Here is a tiny trained network, its code and every weight. The questions are about switching its units off for an input and a class, where a switched-off unit gives its printed mean instead of its output.

import numpy as np


def w(rows, s, z=0):
    codes = np.array(rows[::2]) - 128.0
    scale = np.full(codes.shape[1], s)
    scale[-1] = z or s
    return codes * scale


def norm(h):
    return h / np.sqrt((h * h).mean(-1, keepdims=True) + 1e-5)


def f(y):
    return y / 2 * (1 + np.tanh(0.7978845608 * (y + 0.044715 * y**3)))


def log_softmax(a):
    a = a - a.max(-1, keepdims=True)
    return a - np.log(np.exp(a).sum(-1, keepdims=True))


def net(x, mask):
    res = np.array(x, float).reshape(1, 7) / 4 @ E
    u = 0
    for l in range(4):
        y = f(norm(res) @ A[l][:, :-1].T + A[l][:, -1])
        res = res + np.where(mask[u : u + 16], y, B[l][:, -1]) @ B[l][:, :-1]
        u += 16
    return log_softmax(norm(res)[-1] @ U[:, :-1].T + U[:, -1])


A, B = {}, {}
E = w([
[180,229,114,157,51],'x0',
[129,133,188,180,36],'x1',
[133,38,132,34,85],'x2',
[123,9,145,177,137],'x3',
[61,100,33,125,103],'x4',
[2,220,164,177,113],'x5',
[203,139,61,126,64],'x6',
],0.0017)
A[0] = w([
[103,126,130,101,105,139],'L0N0',
[39,124,133,138,173,5],'L0N1',
[72,114,122,116,209,115],'L0N2',
[166,144,100,116,107,67],'L0N3',
[99,1,79,101,103,104],'L0N4',
[133,138,121,132,122,89],'L0N5',
[129,125,135,124,127,134],'L0N6',
[127,125,131,127,129,152],'L0N7',
[126,132,102,97,137,126],'L0N8',
[129,106,124,127,136,94],'L0N9',
[102,187,122,155,101,83],'L0N10',
[90,99,98,175,173,70],'L0N11',
[116,158,171,46,50,114],'L0N12',
[191,132,64,101,122,75],'L0N13',
[136,82,190,189,119,114],'L0N14',
[68,197,102,174,58,112],'L0N15',
],0.0074,0.0018)
B[0] = w([
[97,116,140,175,151,140],'L0N0',
[174,246,26,15,100,162],'L0N1',
[21,174,106,144,228,184],'L0N2',
[182,175,91,53,133,135],'L0N3',
[27,15,111,118,58,252],'L0N4',
[121,148,109,99,130,120],'L0N5',
[135,123,139,129,127,130],'L0N6',
[128,121,139,138,129,134],'L0N7',
[152,90,144,205,149,140],'L0N8',
[113,125,125,137,99,126],'L0N9',
[61,89,89,126,63,157],'L0N10',
[81,167,152,54,80,150],'L0N11',
[39,132,222,90,107,176],'L0N12',
[254,166,118,129,104,170],'L0N13',
[194,62,229,230,104,161],'L0N14',
[30,80,85,215,53,206],'L0N15',
],0.0073,0.0036)
A[1] = w([
[151,150,134,119,133,73],'L1N0',
[129,125,117,136,126,123],'L1N1',
[161,93,45,140,130,100],'L1N2',
[37,119,103,107,174,80],'L1N3',
[139,199,81,138,186,5],'L1N4',
[115,139,129,129,115,128],'L1N5',
[120,124,135,119,139,126],'L1N6',
[105,149,116,140,97,104],'L1N7',
[116,135,2,56,118,99],'L1N8',
[131,99,212,73,158,92],'L1N9',
[90,156,109,141,80,84],'L1N10',
[133,132,140,126,130,99],'L1N11',
[111,144,92,178,102,92],'L1N12',
[148,63,76,106,145,112],'L1N13',
[137,136,147,122,130,88],'L1N14',
[151,145,122,113,131,61],'L1N15',
],0.0064,0.0011)
B[1] = w([
[128,139,117,115,142,108],'L1N0',
[129,128,126,135,125,130],'L1N1',
[173,120,108,143,87,148],'L1N2',
[101,92,87,65,178,252],'L1N3',
[115,169,150,248,132,131],'L1N4',
[118,140,129,125,113,142],'L1N5',
[125,118,131,121,132,130],'L1N6',
[112,125,109,131,111,162],'L1N7',
[175,90,203,176,131,220],'L1N8',
[111,99,181,78,76,153],'L1N9',
[101,120,99,138,108,193],'L1N10',
[129,128,134,118,131,117],'L1N11',
[110,109,126,144,101,169],'L1N12',
[133,88,95,145,91,154],'L1N13',
[129,131,137,109,131,114],'L1N14',
[138,135,103,123,139,106],'L1N15',
],0.011,0.0025)
A[2] = w([
[128,129,127,130,126,131],'L2N0',
[117,162,3,114,155,8],'L2N1',
[102,197,95,156,72,42],'L2N2',
[129,126,128,131,127,104],'L2N3',
[134,126,118,135,114,90],'L2N4',
[69,174,103,133,88,39],'L2N5',
[134,130,132,129,132,94],'L2N6',
[174,204,91,81,148,84],'L2N7',
[175,198,127,100,128,65],'L2N8',
[184,213,89,75,158,103],'L2N9',
[128,129,127,131,130,131],'L2N10',
[59,133,141,53,88,130],'L2N11',
[121,214,105,90,188,1],'L2N12',
[128,127,129,127,128,118],'L2N13',
[130,126,128,124,121,116],'L2N14',
[133,125,131,116,115,99],'L2N15',
],0.0071,0.00082)
B[2] = w([
[125,128,129,131,127,129],'L2N0',
[153,126,254,65,82,153],'L2N1',
[84,84,87,162,117,163],'L2N2',
[125,127,131,131,126,126],'L2N3',
[104,134,141,158,108,129],'L2N4',
[138,49,107,92,186,188],'L2N5',
[128,130,131,123,131,118],'L2N6',
[173,206,97,180,140,128],'L2N7',
[151,190,94,141,145,127],'L2N8',
[182,223,95,193,159,142],'L2N9',
[128,124,129,127,130,127],'L2N10',
[152,221,67,81,144,252],'L2N11',
[123,36,170,240,145,135],'L2N12',
[129,129,127,127,128,127],'L2N13',
[123,139,127,136,120,129],'L2N14',
[122,152,123,141,112,128],'L2N15',
],0.011,0.0028)
A[3] = w([
[146,123,101,115,139,52],'L3N0',
[127,93,123,140,117,99],'L3N1',
[113,139,142,192,231,49],'L3N2',
[1,158,20,71,98,23],'L3N3',
[203,52,60,114,115,38],'L3N4',
[131,169,159,1,89,145],'L3N5',
[155,132,148,142,145,6],'L3N6',
[180,181,160,162,119,62],'L3N7',
[105,132,114,140,117,120],'L3N8',
[78,141,124,230,37,175],'L3N9',
[79,198,115,82,222,23],'L3N10',
[42,60,153,91,118,200],'L3N11',
[188,184,132,136,157,60],'L3N12',
[141,119,167,152,150,98],'L3N13',
[95,169,151,135,171,3],'L3N14',
[134,133,220,157,157,40],'L3N15',
],0.006,0.0006)
B[3] = w([
[131,117,135,147,121,124],'L3N0',
[152,120,112,129,131,141],'L3N1',
[34,106,134,189,98,138],'L3N2',
[139,84,146,49,249,254],'L3N3',
[94,109,85,185,72,148],'L3N4',
[32,159,93,149,53,157],'L3N5',
[131,123,143,118,149,118],'L3N6',
[129,150,114,118,177,135],'L3N7',
[141,115,130,120,143,137],'L3N8',
[174,86,70,84,131,173],'L3N9',
[143,61,93,194,101,151],'L3N10',
[162,200,57,103,171,244],'L3N11',
[111,160,115,155,168,134],'L3N12',
[128,119,148,98,134,126],'L3N13',
[91,110,116,164,100,126],'L3N14',
[113,137,171,67,122,133],'L3N15',
],0.013,0.0054)
U = w([
[47,116,181,254,172,85],'0',
[218,250,107,215,141,126],'1',
[179,110,243,107,111,4],'2',
[195,51,79,158,16,129],'3',
[91,207,181,78,33,70],'4',
[70,81,46,24,210,224],'5',
],0.0085,0.0035)

Each question gives the input, the list of numbers given to net, and the class t.
The units are the neurons (one row each of A and B). Each row of codes is followed by its name. A weight is (code - 128) times the scale printed after its matrix; where a second scale follows, it is the last column's (A, B and U).
mask holds one flag per neuron, layer by layer. A switched-off neuron (its flag False) gives its mean, the last column of its row in B, instead of its output. The means were averaged over made-up inputs and are rounded, as every weight is.
A unit's drop is (log p(t) with every unit on - log p(t) with that unit switched off) / (log p(t) with every unit on - log p(t) with every unit switched off).
The circuit of an input: a set's keep is (log p(t) with only the set's units on - log p(t) with every unit switched off) / (log p(t) with every unit on - log p(t) with every unit switched off). Starting from the 12 units with the biggest drops (on a tie, the unit counted first), units are removed one at a time, each time the one whose removal leaves the highest keep (on an exact tie, the one counted first), for as long as the keep stays at least 0.8.
circuit, biggest first: the units of the circuit, biggest drop first
most important unit: the unit with the biggest drop
k most important neurons: the k neurons with the biggest drops, biggest first
k most important neurons of layer l: the k neurons of layer l with the biggest drops, biggest first
drop of u: that unit's drop, to one decimal
input [3,-1,2,-8,-7,-1,-4], class 4: most important neuron of layer 1 => [L1N9]
input [4,3,-8,3,-7,-6,-1], class 2: circuit, biggest first => [L0N14 L3N11]
input [4,-6,-4,5,-7,7,-8], class 0: circuit, biggest first => [L0N4 L0N1 L2N12 L3N2]
input [1,4,5,4,-2,-2,-2], class 3: circuit, biggest first => [L0N14 L3N3]
input [-4,1,1,-6,-4,-5,-3], class 4: circuit, biggest first => [L1N9 L0N4 L3N3 L3N5]
input [8,3,-8,0,-2,-4,8], class 3: circuit, biggest first => [L3N11 L1N3]
input [6,-7,4,-4,2,4,8], class 3: 2 most important neurons => [L0N15 L0N13]
input [-3,6,-4,3,-1,-1,4], class 3: circuit, biggest first => [L3N3 L0N2]
input [-2,5,1,-7,-3,-2,5], class 1: 2 most important neurons => [L0N4 L0N13]
input [5,-4,-3,4,-1,-5,-8], class 0: 2 most important neurons => [L0N4 L0N2]
input [-7,-4,-6,-2,5,7,-7], class 0: 3 most important neurons of layer 0 => [L0N4 L0N1 L0N12]
input [0,-3,5,-6,-4,-5,-6], class 4: 2 most important neurons of layer 0 => [L0N15 L0N4]
input [6,0,-6,7,-8,4,-4], class 3: 2 most important neurons => [L0N14 L3N3]
input [3,7,0,2,-6,0,6], class 3: 4 most important neurons => [L0N14 L3N3 L1N3 L3N9]
input [8,2,5,-8,8,-3,3], class 3: most important unit => L0N13
input [-2,2,2,-3,3,-5,-1], class 3: 2 most important neurons of layer 3 => [L3N4 L3N3]
input [3,-4,-7,7,6,-8,-2], class 3: 3 most important neurons of layer 0 => [L0N13 L0N12 L0N15]
input [-4,-7,2,3,-6,4,-4], class 0: 2 most important neurons => [L0N1 L0N4]
input [2,-8,-2,6,-6,-5,0], class 1: 3 most important neurons of layer 2 => [L2N5 L2N2 L2N12]
input [-3,-3,-4,-1,0,4,-3], class 0: most important unit => L0N4
input [-1,4,2,6,-6,1,5], class 2: 2 most important neurons of layer 0 => [L0N14 L0N15]
input [1,-6,-6,3,2,-6,-4], class 0: 2 most important neurons => [L0N15 L0N2]
input [-1,-5,4,-7,-4,6,-7], class 0: 3 most important neurons => [L0N4 L0N1 L2N12]
input [-5,6,-1,-1,-2,-4,-6], class 4: 2 most important neurons => [L0N14 L3N3]
input [-2,5,-1,1,-4,-3,3], class 2: 2 most important neurons => [L0N14 L2N11]
input [-8,6,-5,2,-8,-1,3], class 2: drop of L0N14 => 0.3
input [2,5,7,-8,1,-4,-3], class 4: most important unit => L0N12
input [-1,4,1,0,-5,-3,1], class 2: drop of L0N1 => 0.2
input [-1,-6,-7,6,1,5,-6], class 0: drop of L0N1 => 0.3
